Below is a small trained network, with its code and all its weights. Each question gives an input and a class and asks what happens when units are switched off, that is, made to give their printed mean instead of their output.

import numpy as np


def w(rows, s, z=0):
    codes = np.array(rows[::2]) - 128.0
    scale = np.full(codes.shape[1], s)
    scale[-1] = z or s
    return codes * scale


def norm(h):
    return h / np.sqrt((h * h).mean(-1, keepdims=True) + 1e-5)


def f(y):
    return np.maximum(y, 0)


def log_softmax(a):
    a = a - a.max(-1, keepdims=True)
    return a - np.log(np.exp(a).sum(-1, keepdims=True))


def net(x, mask):
    res = np.array(x, float).reshape(1, 6) / 4 @ E
    u = 0
    for l in range(4):
        y = f(norm(res) @ A[l][:, :-1].T + A[l][:, -1])
        res = res + np.where(mask[u : u + 6], y, B[l][:, -1]) @ B[l][:, :-1]
        u += 6
    return log_softmax(norm(res)[-1] @ U[:, :-1].T + U[:, -1])


A, B = {}, {}
E = w([
[109,157,154,136,192],'x0',
[124,117,43,142,156],'x1',
[41,53,150,179,111],'x2',
[127,126,125,127,127],'x3',
[111,217,136,254,93],'x4',
[126,130,124,124,128],'x5',
],0.0065)
A[0] = w([
[176,147,46,178,175,169],'0.n0',
[106,134,151,107,196,119],'0.n1',
[224,143,114,129,119,251],'0.n2',
[56,204,143,126,235,179],'0.n3',
[156,109,81,94,1,75],'0.n4',
[35,108,70,144,181,190],'0.n5',
],0.0098,0.0021)
B[0] = w([
[133,90,75,61,69,234],'0.n0',
[221,55,140,199,128,191],'0.n1',
[37,100,159,130,96,252],'0.n2',
[214,64,119,158,48,254],'0.n3',
[255,73,149,183,180,227],'0.n4',
[133,106,87,85,61,250],'0.n5',
],0.0069,0.0046)
A[1] = w([
[169,178,136,119,205,30],'1.n0',
[136,152,182,91,124,234],'1.n1',
[108,159,156,151,165,74],'1.n2',
[123,188,120,104,140,6],'1.n3',
[2,173,134,80,87,113],'1.n4',
[151,151,104,162,109,106],'1.n5',
],0.0095,0.0017)
B[1] = w([
[137,67,68,145,14,135],'1.n0',
[100,74,78,65,64,249],'1.n1',
[179,194,183,13,71,141],'1.n2',
[68,72,12,38,235,130],'1.n3',
[175,62,127,173,215,171],'1.n4',
[232,74,179,115,254,248],'1.n5',
],0.0052,0.0019)
A[2] = w([
[120,116,109,57,210,9],'2.n0',
[112,248,79,183,98,127],'2.n1',
[254,249,106,28,112,65],'2.n2',
[122,140,197,128,142,137],'2.n3',
[150,93,213,126,91,97],'2.n4',
[135,187,102,197,52,187],'2.n5',
],0.0097,0.0014)
B[2] = w([
[108,123,186,151,156,156],'2.n0',
[123,86,171,54,166,152],'2.n1',
[52,58,123,206,85,225],'2.n2',
[168,209,36,48,122,154],'2.n3',
[126,110,1,148,128,255],'2.n4',
[139,132,202,46,177,206],'2.n5',
],0.0087,0.0057)
A[3] = w([
[135,108,193,52,249,66],'3.n0',
[111,220,3,6,56,147],'3.n1',
[19,61,101,132,30,95],'3.n2',
[142,208,162,156,60,245],'3.n3',
[17,173,76,60,62,174],'3.n4',
[119,32,112,38,117,253],'3.n5',
],0.0065,0.0023)
B[3] = w([
[156,144,175,126,219,138],'3.n0',
[171,254,145,102,113,153],'3.n1',
[52,160,82,127,161,206],'3.n2',
[134,100,136,72,97,134],'3.n3',
[157,99,56,155,169,147],'3.n4',
[146,251,211,166,141,246],'3.n5',
],0.0088,0.011)
U = w([
[165,134,120,154,146,253],'0',
[143,79,246,42,182,129],'1',
[24,89,96,181,91,96],'2',
[247,6,132,173,72,39],'3',
[187,161,109,164,154,124],'4',
[166,195,59,13,83,57],'5',
],0.011,0.0076)

Each question gives the input, the list of numbers given to net, and the class t.
The units are the neurons (one row each of A and B). Each row of codes is followed by its name. A weight is (code - 128) times the scale printed after its matrix; where a second scale follows, it is the last column's (A, B and U).
mask holds one flag per neuron, layer by layer. A switched-off neuron (its flag False) gives its mean, the last column of its row in B, instead of its output. The means were averaged over made-up inputs and are rounded, as every weight is.
A unit's drop is (log p(t) with every unit on - log p(t) with that unit switched off) / (log p(t) with every unit on - log p(t) with every unit switched off).
The circuit of an input: a set's keep is (log p(t) with only the set's units on - log p(t) with every unit switched off) / (log p(t) with every unit on - log p(t) with every unit switched off). Starting from the 12 units with the biggest drops (on a tie, the unit counted first), units are removed one at a time, each time the one whose removal leaves the highest keep (on an exact tie, the one counted first), for as long as the keep stays at least 0.8.
circuit, biggest first: the units of the circuit, biggest drop first
most important unit: the unit with the biggest drop
top k neurons: the k neurons with the biggest drops, biggest first
top k neurons in layer l: the k neurons of layer l with the biggest drops, biggest first
input [-5,4,0,2,-5,0], class 1: top 4 neurons in layer 2 : (2.n4, 2.n2, 2.n0, 2.n3)
input [6,5,-8,6,-8,2], class 1: circuit, biggest first : (2.n4, 2.n0)
input [8,4,4,4,-3,4], class 3: top neuron : (0.n1)
input [3,-7,-2,4,-6,-2], class 5: top 3 neurons in layer 2 : (2.n4, 2.n3, 2.n5)
input [8,8,-8,-2,-8,7], class 1: circuit, biggest first : (2.n4, 2.n0)
input [6,0,-4,-3,4,2], class 3: circuit, biggest first : (0.n3, 3.n5)
input [5,1,-2,4,-3,1], class 3: circuit, biggest first : (0.n1, 0.n3)
input [-2,7,5,-2,-7,4], class 1: top 4 neurons : (2.n4, 2.n2, 2.n0, 0.n3)
input [1,6,1,6,8,7], class 1: circuit, biggest first : (2.n5, 2.n1)
input [1,5,-7,-3,-6,-5], class 2: circuit, biggest first : (2.n2, 2.n0, 0.n4)
input [-5,8,6,2,5,-1], class 5: top 4 neurons : (2.n2, 0.n5, 0.n2, 0.n0)
input [5,8,-8,-7,8,-2], class 1: top 2 neurons : (2.n1, 2.n5)
input [-4,6,-8,8,-7,2], class 2: top 4 neurons : (2.n2, 2.n5, 2.n0, 0.n3)
input [4,8,2,7,7,3], class 5: most important unit : 0.n0
input [-7,7,-8,0,6,6], class 2: top 3 neurons : (2.n2, 0.n0, 1.n5)
input [7,-6,4,-4,6,0], class 3: top 2 neurons : (0.n3, 3.n2)
input [8,-8,-8,7,5,-4], class 2: circuit, biggest first : (2.n2, 3.n5)
input [5,-8,0,6,0,-5], class 5: top 2 neurons in layer 3 : (3.n1, 3.n5)
input [4,-7,-7,-2,2,1], class 2: top 4 neurons : (2.n2, 1.n1, 3.n2, 3.n5)
input [-5,1,-7,1,-5,4], class 2: top 2 neurons in layer 2 : (2.n2, 2.n5)
input [7,4,-7,3,-3,4], class 2: circuit, biggest first : (2.n2)
input [8,5,-8,-4,3,6], class 2: top 4 neurons : (2.n2, 0.n0, 0.n4, 0.n2)
input [-6,7,6,8,-5,7], class 4: top 3 neurons : (2.n2, 0.n2, 3.n5)
input [7,3,1,-3,-5,5], class 3: circuit, biggest first : (0.n1, 0.n3)
input [8,-3,-5,-5,5,3], class 3: top 2 neurons : (0.n3, 3.n5)
input [-2,7,-4,1,-7,-1], class 1: circuit, biggest first : (2.n4, 2.n0)
input [-7,5,-7,1,7,-4], class 1: top neuron in layer 1 : (1.n1)
input [4,8,2,-5,-5,-1], class 5: top 2 neurons : (0.n5, 0.n4)
input [-8,-6,0,-3,4,4], class 3: circuit, biggest first : (0.n4, 3.n5)
